Below is a small trained network, with its code and all its weights. Each question gives an input and a class and asks what happens when units are switched off, that is, made to give their printed mean instead of their output.

import numpy as np


def w(rows, s, z=0):
    codes = np.array(rows[::2]) - 128.0
    scale = np.full(codes.shape[1], s)
    scale[-1] = z or s
    return codes * scale


def norm(h):
    return h / np.sqrt((h * h).mean(-1, keepdims=True) + 1e-5)


def f(y):
    return y / 2 * (1 + np.tanh(0.7978845608 * (y + 0.044715 * y**3)))


def log_softmax(a):
    a = a - a.max(-1, keepdims=True)
    return a - np.log(np.exp(a).sum(-1, keepdims=True))


def net(x, mask):
    res = np.array(x, float).reshape(1, 5) / 4 @ E
    u = 0
    for l in range(4):
        y = f(norm(res) @ A[l][:, :-1].T + A[l][:, -1])
        res = res + np.where(mask[u : u + 6], y, B[l][:, -1]) @ B[l][:, :-1]
        u += 6
    return log_softmax(norm(res)[-1] @ U[:, :-1].T + U[:, -1])


A, B = {}, {}
E = w([
[131,126,128],'x0',
[43,129,50],'x1',
[176,108,33],'x2',
[173,2,125],'x3',
[127,127,130],'x4',
],0.007)
A[0] = w([
[1,121,153,59],'L0N0',
[79,118,184,83],'L0N1',
[70,16,115,78],'L0N2',
[228,191,60,214],'L0N3',
[48,149,80,4],'L0N4',
[137,162,240,243],'L0N5',
],0.0072,0.0023)
B[0] = w([
[173,1,108,168],'L0N0',
[109,168,104,132],'L0N1',
[168,59,118,195],'L0N2',
[202,144,9,255],'L0N3',
[63,120,165,143],'L0N4',
[196,84,28,237],'L0N5',
],0.0074,0.003)
A[1] = w([
[50,125,167,145],'L1N0',
[51,128,88,168],'L1N1',
[201,232,120,3],'L1N2',
[150,61,250,164],'L1N3',
[186,234,193,96],'L1N4',
[165,245,195,71],'L1N5',
],0.011,0.0024)
B[1] = w([
[197,196,242,141],'L1N0',
[74,230,152,215],'L1N1',
[131,103,19,252],'L1N2',
[134,230,96,251],'L1N3',
[92,28,2,192],'L1N4',
[80,43,116,175],'L1N5',
],0.0058,0.0029)
A[2] = w([
[94,33,112,119],'L2N0',
[142,136,255,1],'L2N1',
[131,135,93,133],'L2N2',
[99,86,175,114],'L2N3',
[150,2,24,158],'L2N4',
[161,64,197,215],'L2N5',
],0.0093,0.0014)
B[2] = w([
[86,38,173,157],'L2N0',
[101,141,37,126],'L2N1',
[3,117,82,143],'L2N2',
[251,45,187,125],'L2N3',
[188,135,148,250],'L2N4',
[146,221,171,145],'L2N5',
],0.0062,0.011)
A[3] = w([
[94,190,240,89],'L3N0',
[111,249,120,70],'L3N1',
[141,34,52,254],'L3N2',
[104,98,231,183],'L3N3',
[178,156,130,117],'L3N4',
[155,79,80,117],'L3N5',
],0.012,0.0051)
B[3] = w([
[149,134,178,137],'L3N0',
[80,144,255,149],'L3N1',
[43,140,193,247],'L3N2',
[192,172,191,147],'L3N3',
[210,150,64,144],'L3N4',
[44,18,147,172],'L3N5',
],0.0062,0.012)
U = w([
[59,22,105,249],'0',
[138,143,3,155],'1',
[106,220,197,144],'2',
[53,240,76,65],'3',
[228,217,121,124],'4',
[197,51,117,76],'5',
[144,64,209,21],'6',
],0.016,0.0022)

Each question gives the input, the list of numbers given to net, and the class t.
The units are the neurons (one row each of A and B). Each row of codes is followed by its name. A weight is (code - 128) times the scale printed after its matrix; where a second scale follows, it is the last column's (A, B and U).
mask holds one flag per neuron, layer by layer. A switched-off neuron (its flag False) gives its mean, the last column of its row in B, instead of its output. The means were averaged over made-up inputs and are rounded, as every weight is.
A unit's drop is (log p(t) with every unit on - log p(t) with that unit switched off) / (log p(t) with every unit on - log p(t) with every unit switched off).
The circuit of an input: a set's keep is (log p(t) with only the set's units on - log p(t) with every unit switched off) / (log p(t) with every unit on - log p(t) with every unit switched off). Starting from the 12 units with the biggest drops (on a tie, the unit counted first), units are removed one at a time, each time the one whose removal leaves the highest keep (on an exact tie, the one counted first), for as long as the keep stays at least 0.8.
circuit, biggest first: the units of the circuit, biggest drop first
most important unit: the unit with the biggest drop
top k neurons: the k neurons with the biggest drops, biggest first
top k neurons in layer l: the k neurons of layer l with the biggest drops, biggest first
input [2,-6,0,-6,-1], class 0: circuit, biggest first : (L1N4)
input [5,-5,-8,1,1], class 4: circuit, biggest first : (L3N2 L1N3)
input [-3,7,5,0,1], class 3: circuit, biggest first : (L1N1 L0N5)
input [-8,0,-6,-5,0], class 0: circuit, biggest first : (L1N4 L1N5)
input [-6,-6,1,-5,6], class 1: circuit, biggest first : (L0N5 L1N2)
input [5,-1,-3,7,8], class 4: top 3 neurons : (L2N5 L1N3 L0N3)
input [0,4,-7,5,2], class 6: top 2 neurons : (L0N0 L0N3)
input [-6,0,1,-6,3], class 1: circuit, biggest first : (L1N2 L1N4)
input [-8,-5,-8,-2,1], class 0: top 2 neurons : (L0N5 L1N4)
input [-6,2,-2,6,3], class 6: top 2 neurons : (L0N2 L2N0)
input [6,-7,-5,8,4], class 4: top 2 neurons : (L1N3 L2N5)
input [8,-3,-7,3,1], class 4: top 2 neurons in layer 3 : (L3N2 L3N4)
input [2,-1,3,0,-8], class 1: top 2 neurons : (L0N3 L2N0)
input [-5,5,-5,-1,2], class 2: most important unit : L1N1
input [5,6,8,0,-7], class 3: top 2 neurons in layer 1 : (L1N1 L1N4)
input [-1,8,5,-1,7], class 3: top 3 neurons : (L1N1 L0N5 L3N5)
input [-7,7,-1,8,-3], class 6: top 2 neurons : (L0N3 L0N5)
input [2,4,-5,2,8], class 6: top 2 neurons : (L0N0 L0N3)
input [-6,-8,-1,2,-2], class 4: top 3 neurons : (L0N5 L2N0 L1N3)
input [-2,8,-6,-5,8], class 2: top neuron : (L1N0)
input [0,8,0,8,-1], class 6: top 2 neurons in layer 0 : (L0N3 L0N5)
input [-4,-8,-1,-7,-5], class 0: top 2 neurons : (L1N5 L1N4)
input [-6,6,-1,2,7], class 6: top 3 neurons in layer 0 : (L0N0 L0N3 L0N5)
input [-8,3,-2,-6,5], class 2: top 3 neurons in layer 0 : (L0N3 L0N0 L0N4)
input [-3,4,-6,8,-6], class 6: top 2 neurons in layer 0 : (L0N3 L0N2)
input [-2,8,-3,2,-4], class 6: top 3 neurons in layer 0 : (L0N0 L0N3 L0N5)
input [6,0,4,-5,-1], class 1: circuit, biggest first : (L0N3)
input [-8,-2,1,-6,8], class 1: top 2 neurons in layer 0 : (L0N5 L0N3)
